Here is a tiny trained network, its code and every weight. The questions are about switching its units off for an input and a class, where a switched-off unit gives its printed mean instead of its output.

import numpy as np


def w(rows, s, z=0):
    codes = np.array(rows[::2]) - 128.0
    scale = np.full(codes.shape[1], s)
    scale[-1] = z or s
    return codes * scale


def f(y):
    return np.maximum(y, 0)


def log_softmax(a):
    a = a - a.max(-1, keepdims=True)
    return a - np.log(np.exp(a).sum(-1, keepdims=True))


def net(x, mask):
    res = np.array(x, float).reshape(1, 4) / 4 @ E
    y = f(res @ A[0][:, :-1].T + A[0][:, -1])
    res = res + np.where(mask, y, B[0][:, -1]) @ B[0][:, :-1]
    return log_softmax(res[-1] @ U[:, :-1].T + U[:, -1])


A, B = {}, {}
E = w([
[149,246,99,28,163,183,157,131,176],'x0',
[62,102,40,99,98,215,35,108,66],'x1',
[32,113,132,52,109,58,156,141,89],'x2',
[151,77,19,153,202,68,175,65,158],'x3',
],0.012)
A[0] = w([
[92,198,160,165,61,122,130,114,117,248],'N1',
[93,124,114,98,139,202,164,82,85,143],'N2',
[99,134,92,114,149,185,69,103,74,97],'N3',
[128,151,67,142,156,93,149,39,114,104],'N4',
[101,201,237,106,106,128,50,137,77,97],'N5',
[127,218,110,39,125,153,164,159,191,114],'N6',
[96,39,135,195,92,79,104,131,115,132],'N7',
[158,151,218,130,125,79,166,131,163,107],'N8',
[128,96,174,196,86,80,148,130,147,145],'N9',
[127,86,149,217,83,97,87,138,63,111],'N10',
[85,158,176,178,45,174,135,169,134,88],'N11',
[159,90,74,145,176,105,103,114,132,149],'N12',
[82,103,87,98,70,189,45,146,84,137],'N13',
[125,185,105,66,162,200,137,105,176,94],'N14',
[233,127,128,213,144,198,65,126,173,120],'N15',
[105,171,190,149,151,117,103,177,140,106],'N16',
[134,123,119,192,110,94,123,128,55,90],'N17',
[34,109,135,63,100,10,163,187,50,140],'N18',
[106,194,120,131,189,126,125,116,116,214],'N19',
[123,89,95,132,182,111,106,116,164,103],'N20',
[182,139,132,154,125,179,106,193,131,148],'N21',
[110,96,100,107,152,150,80,103,117,179],'N22',
[35,123,117,85,109,54,134,162,129,95],'N23',
[141,194,106,41,169,151,114,91,193,104],'N24',
[57,168,78,182,85,206,115,131,126,93],'N25',
[151,142,195,125,115,54,198,123,157,150],'N26',
[168,155,189,135,200,96,182,178,173,85],'N27',
[113,152,36,143,137,80,100,125,130,100],'N28',
[114,96,44,90,163,140,89,71,84,121],'N29',
[93,134,122,14,123,123,197,122,124,124],'N30',
[143,117,74,96,148,99,138,69,151,137],'N31',
[141,131,66,162,192,68,227,124,138,145],'N32',
[134,152,213,81,62,158,80,174,121,119],'N33',
[187,185,105,121,140,152,117,134,159,122],'N34',
],0.011,0.015)
B[0] = w([
[168,163,160,160,56,132,18,175,133,240],'N1',
[149,137,127,96,139,132,118,145,102,187],'N2',
[143,138,122,128,195,101,151,172,90,196],'N3',
[98,185,98,193,101,114,171,152,147,178],'N4',
[117,158,99,185,104,108,205,128,146,217],'N5',
[85,66,163,104,111,167,168,140,75,235],'N6',
[129,83,177,130,97,143,184,142,83,216],'N7',
[144,150,97,110,204,98,118,180,84,195],'N8',
[125,83,149,128,125,137,105,118,60,196],'N9',
[75,55,178,138,116,169,190,143,92,205],'N10',
[63,178,85,166,101,97,255,103,141,183],'N11',
[116,171,136,145,59,116,124,141,125,191],'N12',
[174,141,94,118,174,124,122,210,105,250],'N13',
[80,81,165,126,112,136,202,100,103,206],'N14',
[207,64,20,117,152,179,134,36,223,220],'N15',
[111,207,116,164,145,86,157,142,127,164],'N16',
[47,76,136,139,139,150,189,107,84,162],'N17',
[174,84,43,94,122,166,104,77,217,239],'N18',
[135,94,182,135,65,149,39,174,104,211],'N19',
[90,189,143,145,88,98,173,116,154,161],'N20',
[133,125,78,128,78,129,104,96,179,185],'N21',
[176,135,144,94,152,141,63,191,97,200],'N22',
[169,98,77,163,170,154,162,51,199,185],'N23',
[84,55,169,164,116,171,185,143,70,214],'N24',
[162,137,89,98,207,75,186,169,109,185],'N25',
[197,132,111,62,200,105,78,183,72,217],'N26',
[139,141,118,101,198,140,155,136,83,201],'N27',
[112,182,158,174,128,92,190,150,141,163],'N28',
[159,167,102,109,154,122,112,161,110,203],'N29',
[154,56,95,143,121,186,135,56,164,202],'N30',
[115,165,112,169,62,85,144,148,156,185],'N31',
[134,189,119,193,75,94,131,176,132,225],'N32',
[114,193,81,176,81,71,185,124,154,224],'N33',
[143,62,129,124,113,161,154,122,116,185],'N34',
],0.0085,0.018)
U = w([
[177,167,109,94,231,85,132,214,92,116],'0',
[70,32,182,120,66,155,174,135,93,117],'1',
[99,242,105,153,42,69,172,153,187,103],'2',
[190,72,58,107,131,162,133,54,247,121],'3',
[183,142,174,114,9,131,16,197,146,247],'4',
[98,134,132,84,148,92,131,138,181,110],'5',
[121,146,145,95,135,132,77,85,99,113],'6',
],0.013,0.014)

Each question gives the input, the list of numbers given to net, and the class t.
The units are the neurons (one row each of A and B). Each row of codes is followed by its name. A weight is (code - 128) times the scale printed after its matrix; where a second scale follows, it is the last column's (A, B and U).
mask holds one flag per neuron, in row order. A switched-off neuron (its flag False) gives its mean, the last column of its row in B, instead of its output. The means were averaged over made-up inputs and are rounded, as every weight is.
A unit's drop is (log p(t) with every unit on - log p(t) with that unit switched off) / (log p(t) with every unit on - log p(t) with every unit switched off).
The circuit of an input: a set's keep is (log p(t) with only the set's units on - log p(t) with every unit switched off) / (log p(t) with every unit on - log p(t) with every unit switched off). Starting from the 12 units with the biggest drops (on a tie, the unit counted first), units are removed one at a time, each time the one whose removal leaves the highest keep (on an exact tie, the one counted first), for as long as the keep stays at least 0.8.
circuit, biggest first: the units of the circuit, biggest drop first
k most important neurons: the k neurons with the biggest drops, biggest first
drop of u: that unit's drop, to one decimal
input [8,-6,4,-8], class 1: circuit, biggest first => (N6)
input [-6,1,-3,6], class 1: 4 most important neurons => (N7 N10 N33 N17)
input [-1,-7,-8,-6], class 3: 2 most important neurons => (N15 N21)
input [3,-7,6,-7], class 0: 2 most important neurons => (N26 N8)
input [-5,-5,-5,-2], class 0: 2 most important neurons => (N18 N8)
input [0,5,-5,5], class 0: 3 most important neurons => (N18 N33 N22)
input [7,6,7,-2], class 1: 2 most important neurons => (N6 N24)
input [-3,-6,3,-6], class 0: 2 most important neurons => (N26 N8)
input [7,0,0,7], class 1: 2 most important neurons => (N24 N6)
input [3,7,8,7], class 3: 3 most important neurons => (N18 N30 N23)
input [2,-7,0,8], class 2: 2 most important neurons => (N32 N31)
input [8,0,-8,-4], class 1: 3 most important neurons => (N24 N6 N14)
input [-6,-1,8,8], class 2: 2 most important neurons => (N32 N15)
input [2,2,-8,-6], class 3: circuit, biggest first => (N15)
input [8,4,6,4], class 1: drop of N23 => 0.0
input [-6,1,5,-8], class 2: drop of N33 => 0.3
input [-3,2,6,1], class 3: drop of N18 => 0.2
